Here is a tiny trained network, its code and every weight. The questions are about switching its units off for an input and a class, where a switched-off unit gives its printed mean instead of its output.

import numpy as np


def w(rows, s, z=0):
    codes = np.array(rows[::2]) - 128.0
    scale = np.full(codes.shape[1], s)
    scale[-1] = z or s
    return codes * scale


def norm(h):
    return h / np.sqrt((h * h).mean(-1, keepdims=True) + 1e-5)


def f(y):
    return y / 2 * (1 + np.tanh(0.7978845608 * (y + 0.044715 * y**3)))


def log_softmax(a):
    a = a - a.max(-1, keepdims=True)
    return a - np.log(np.exp(a).sum(-1, keepdims=True))


def net(x, mask):
    res = np.array(x, float).reshape(1, 6) / 4 @ E
    u = 0
    for l in range(4):
        y = f(norm(res) @ A[l][:, :-1].T + A[l][:, -1])
        res = res + np.where(mask[u : u + 4], y, B[l][:, -1]) @ B[l][:, :-1]
        u += 4
    return log_softmax(norm(res)[-1] @ U[:, :-1].T + U[:, -1])


A, B = {}, {}
E = w([
[95,44,105,43,1,88,118,38,189,165,125,120],'x0',
[104,120,177,131,148,231,70,248,124,155,29,156],'x1',
[141,122,120,162,120,149,118,118,138,145,135,117],'x2',
[244,150,213,141,132,71,147,148,191,101,143,146],'x3',
[120,152,108,141,122,113,129,136,152,129,119,125],'x4',
[99,117,163,147,129,119,123,111,138,106,123,110],'x5',
],0.0099)
A[0] = w([
[139,163,74,189,214,54,178,90,56,79,254,87,152],'0.n1',
[36,140,66,129,106,125,107,87,76,147,139,109,6],'0.n2',
[29,172,51,171,190,159,132,100,27,111,135,120,83],'0.n3',
[144,116,50,153,102,17,150,41,94,85,223,118,165],'0.n4',
],0.0085,0.0014)
B[0] = w([
[157,87,87,122,115,149,144,127,135,77,73,251,245],'0.n1',
[98,81,140,83,104,133,197,175,108,133,133,153,180],'0.n2',
[197,81,97,134,140,113,79,143,114,149,79,54,218],'0.n3',
[136,140,146,119,148,154,130,135,123,164,157,45,235],'0.n4',
],0.016,0.012)
A[1] = w([
[116,122,169,128,75,113,99,160,165,145,113,173,7],'1.n1',
[131,155,176,93,122,148,141,155,147,129,145,106,246],'1.n2',
[1,126,84,96,118,202,152,112,70,153,158,138,192],'1.n3',
[130,202,158,175,184,165,169,133,137,88,169,202,22],'1.n4',
],0.019,0.0016)
B[1] = w([
[174,53,84,71,135,197,122,188,102,140,107,139,238],'1.n1',
[170,77,136,205,139,116,154,135,104,165,136,123,213],'1.n2',
[52,190,130,146,98,171,112,54,180,109,154,112,242],'1.n3',
[143,248,144,179,75,123,170,113,121,54,226,155,254],'1.n4',
],0.012,0.0083)
A[2] = w([
[209,119,114,153,147,4,133,60,160,128,182,87,118],'2.n1',
[82,156,69,136,178,104,157,83,102,61,146,51,78],'2.n2',
[95,70,102,140,100,110,107,76,147,142,67,186,10],'2.n3',
[87,165,111,113,236,158,60,188,42,155,133,61,59],'2.n4',
],0.015,0.0013)
B[2] = w([
[68,112,136,98,108,33,129,111,99,152,82,175,216],'2.n1',
[206,113,143,133,197,235,98,102,136,152,226,120,173],'2.n2',
[153,115,118,62,164,110,130,224,105,55,109,164,196],'2.n3',
[141,251,126,160,206,113,134,19,160,137,93,187,254],'2.n4',
],0.013,0.007)
A[3] = w([
[107,186,186,185,135,121,106,251,93,162,158,81,78],'3.n1',
[186,108,195,101,131,99,85,160,203,154,132,101,96],'3.n2',
[30,194,131,97,117,169,49,177,136,99,69,164,3],'3.n3',
[120,230,178,199,178,144,100,208,64,158,128,61,54],'3.n4',
],0.017,0.0017)
B[3] = w([
[42,100,175,65,39,177,65,252,142,104,165,85,191],'3.n1',
[162,137,84,106,182,116,156,113,79,142,54,135,164],'3.n2',
[136,76,124,179,79,41,125,143,237,21,109,80,210],'3.n3',
[8,146,210,177,176,111,74,142,65,255,149,99,254],'3.n4',
],0.015,0.0077)
U = w([
[232,47,63,79,183,178,137,178,66,133,72,155,254],'0',
[105,102,98,68,121,222,151,26,151,191,229,54,92],'1',
[189,200,116,143,105,67,189,89,97,58,175,254,45],'2',
[134,59,144,68,98,10,187,49,99,218,135,146,72],'3',
[81,185,140,206,215,80,71,89,147,149,70,117,109],'4',
[102,65,95,129,109,116,109,126,235,49,102,81,86],'5',
[80,156,205,151,105,136,106,203,75,162,196,142,180],'6',
],0.012,0.0025)

Each question gives the input, the list of numbers given to net, and the class t.
The units are the neurons (one row each of A and B). Each row of codes is followed by its name. A weight is (code - 128) times the scale printed after its matrix; where a second scale follows, it is the last column's (A, B and U).
mask holds one flag per neuron, layer by layer. A switched-off neuron (its flag False) gives its mean, the last column of its row in B, instead of its output. The means were averaged over made-up inputs and are rounded, as every weight is.
A unit's drop is (log p(t) with every unit on - log p(t) with that unit switched off) / (log p(t) with every unit on - log p(t) with every unit switched off).
The circuit of an input: a set's keep is (log p(t) with only the set's units on - log p(t) with every unit switched off) / (log p(t) with every unit on - log p(t) with every unit switched off). Starting from the 12 units with the biggest drops (on a tie, the unit counted first), units are removed one at a time, each time the one whose removal leaves the highest keep (on an exact tie, the one counted first), for as long as the keep stays at least 0.8.
units of the circuit, in order: the units of the circuit, biggest drop first
unit that matters most: the unit with the biggest drop
top k neurons: the k neurons with the biggest drops, biggest first
k most important neurons of layer l: the k neurons of layer l with the biggest drops, biggest first
input [0,3,5,7,-1,-4], class 6: units of the circuit, in order -> 0.n1
input [-3,2,-8,6,-3,-1], class 6: top 2 neurons -> 0.n3, 0.n1
input [8,-7,5,-1,-6,-5], class 1: top 2 neurons -> 0.n3, 1.n3
input [4,2,2,0,-6,3], class 5: top 2 neurons -> 0.n3, 0.n4
input [6,1,-5,-3,-4,-5], class 5: units of the circuit, in order -> 3.n3, 1.n3
input [-6,8,-1,1,4,-3], class 6: top 2 neurons -> 0.n3, 1.n4
input [0,0,2,-6,0,3], class 0: top 4 neurons -> 0.n3, 0.n2, 0.n4, 1.n4
input [2,0,-2,2,-2,-4], class 3: top 2 neurons -> 0.n1, 2.n1
input [-2,3,3,-8,0,6], class 4: 2 most important neurons of layer 0 -> 0.n1, 0.n3
input [6,-1,5,-1,-2,8], class 1: top 2 neurons -> 0.n1, 0.n3
input [-4,-6,1,0,-8,7], class 0: units of the circuit, in order -> 0.n1, 0.n4
input [-7,2,2,-2,2,1], class 4: top 2 neurons -> 0.n3, 2.n4
input [3,2,-7,-5,7,2], class 5: top 2 neurons -> 0.n4, 3.n3
input [-2,8,0,-1,2,3], class 4: units of the circuit, in order -> 2.n4
input [4,1,-8,-5,0,4], class 5: top 3 neurons -> 0.n4, 3.n3, 1.n4
input [-2,2,6,-3,-1,1], class 4: top 2 neurons -> 0.n1, 2.n4
input [3,-4,-5,-1,8,1], class 1: 2 most important neurons of layer 0 -> 0.n4, 0.n3
input [-4,0,-3,3,-5,6], class 2: 2 most important neurons of layer 0 -> 0.n4, 0.n1
input [0,0,7,2,-2,8], class 2: 3 most important neurons of layer 0 -> 0.n2, 0.n4, 0.n3
input [-2,5,-2,-5,2,-6], class 4: unit that matters most -> 0.n1
input [-6,-1,1,-5,3,-1], class 0: 2 most important neurons of layer 0 -> 0.n3, 0.n1
